Below are the code and all the weights of a small trained network. Each question names an input and a class and asks about switching units off, where a switched-off unit gives its printed mean instead of its output.

import numpy as np


def w(rows, s, z=0):
    codes = np.array(rows[::2]) - 128.0
    scale = np.full(codes.shape[1], s)
    scale[-1] = z or s
    return codes * scale


def norm(h):
    return h / np.sqrt((h * h).mean(-1, keepdims=True) + 1e-5)


def f(y):
    return np.maximum(y, 0)


def log_softmax(a):
    a = a - a.max(-1, keepdims=True)
    return a - np.log(np.exp(a).sum(-1, keepdims=True))


def net(x, mask):
    res = np.array(x, float).reshape(1, 2) / 4 @ E
    u = 0
    for l in range(2):
        y = f(norm(res) @ A[l][:, :-1].T + A[l][:, -1])
        res = res + np.where(mask[u : u + 6], y, B[l][:, -1]) @ B[l][:, :-1]
        u += 6
    return log_softmax(norm(res)[-1] @ U[:, :-1].T + U[:, -1])


A, B = {}, {}
E = w([
[133,183,66,116,165,13,188,191,94,141,78],'x0',
[129,90,187,3,236,102,225,97,166,7,78],'x1',
],0.0052)
A[0] = w([
[42,138,215,146,163,206,120,152,214,164,198,6],'0.n0',
[194,69,176,74,190,128,193,98,190,52,73,121],'0.n1',
[138,228,71,165,82,89,109,161,116,174,113,120],'0.n2',
[118,55,234,138,147,176,145,113,182,61,113,104],'0.n3',
[101,182,75,253,124,185,120,116,133,209,126,26],'0.n4',
[125,175,100,102,188,29,120,197,120,55,88,138],'0.n5',
],0.0049,0.0017)
B[0] = w([
[119,237,179,128,44,176,126,92,38,94,193,175],'0.n0',
[43,137,48,213,129,174,170,120,103,149,148,254],'0.n1',
[151,17,212,151,123,165,122,91,221,84,144,208],'0.n2',
[244,103,158,87,140,102,59,67,228,93,187,211],'0.n3',
[87,203,130,166,213,85,89,77,104,233,76,212],'0.n4',
[108,146,77,92,2,150,107,168,112,65,146,217],'0.n5',
],0.0062,0.0078)
A[1] = w([
[140,141,95,103,160,157,125,137,172,81,139,2],'1.n0',
[193,37,143,133,160,150,119,80,209,167,155,45],'1.n1',
[129,74,84,129,98,119,125,103,166,42,113,111],'1.n2',
[132,145,120,101,41,58,106,253,70,139,44,133],'1.n3',
[35,118,125,190,110,121,92,124,82,210,109,218],'1.n4',
[78,133,198,199,125,161,72,90,131,239,119,220],'1.n5',
],0.007,0.0015)
B[1] = w([
[119,135,122,136,116,100,141,186,115,181,143,156],'1.n0',
[121,166,166,174,165,137,106,73,2,118,139,179],'1.n1',
[153,117,133,105,117,110,121,177,162,179,61,189],'1.n2',
[137,113,181,148,212,146,51,37,105,163,153,161],'1.n3',
[113,118,87,66,189,111,141,148,83,135,65,204],'1.n4',
[84,109,72,121,153,109,193,139,126,107,111,247],'1.n5',
],0.0094,0.012)
U = w([
[192,89,232,79,132,104,17,132,179,178,99,134],'0',
[175,149,233,192,123,177,114,63,84,85,224,139],'1',
[154,200,193,148,44,69,130,196,165,102,176,4],'2',
[60,113,66,111,188,128,144,119,73,135,78,168],'3',
[137,180,200,147,50,105,136,187,160,117,156,22],'4',
[153,206,206,155,52,85,132,201,162,97,153,2],'5',
[175,169,178,147,25,78,141,174,133,95,150,20],'6',
[119,114,74,93,39,135,204,249,244,110,110,127],'7',
],0.014,0.0084)

Each question gives the input, the list of numbers given to net, and the class t.
The units are the neurons (one row each of A and B). Each row of codes is followed by its name. A weight is (code - 128) times the scale printed after its matrix; where a second scale follows, it is the last column's (A, B and U).
mask holds one flag per neuron, layer by layer. A switched-off neuron (its flag False) gives its mean, the last column of its row in B, instead of its output. The means were averaged over made-up inputs and are rounded, as every weight is.
A unit's drop is (log p(t) with every unit on - log p(t) with that unit switched off) / (log p(t) with every unit on - log p(t) with every unit switched off).
unit that matters most: the unit with the biggest drop
top k neurons: the k neurons with the biggest drops, biggest first
top k neurons in layer l: the k neurons of layer l with the biggest drops, biggest first
drop of u: that unit's drop, to one decimal
input [-1,1], class 1: unit that matters most : 0.n3
input [8,2], class 0: top 2 neurons : [1.n3 1.n5]
input [-1,6], class 7: top 3 neurons in layer 0 : [0.n1 0.n2 0.n4]
input [-8,-2], class 1: top 2 neurons in layer 0 : [0.n1 0.n3]
input [-3,5], class 1: top 3 neurons : [0.n3 1.n5 1.n4]
input [5,7], class 7: top 2 neurons : [1.n1 0.n4]
input [7,-3], class 0: top 2 neurons : [0.n1 0.n5]
input [2,0], class 0: top 3 neurons : [0.n1 1.n3 1.n5]
input [5,6], class 7: top 2 neurons in layer 1 : [1.n1 1.n4]
input [-1,8], class 7: top 2 neurons : [0.n1 0.n4]
input [5,0], class 0: drop of 1.n3 : 0.4
input [7,-2], class 0: drop of 0.n4 : 0.0
input [0,5], class 7: drop of 0.n1 : 0.1
input [0,8], class 7: top neuron : [0.n1]
input [0,0], class 0: top 2 neurons : [0.n0 0.n1]
input [-3,2], class 1: drop of 0.n3 : 0.5
input [7,1], class 0: top 2 neurons : [1.n3 1.n5]
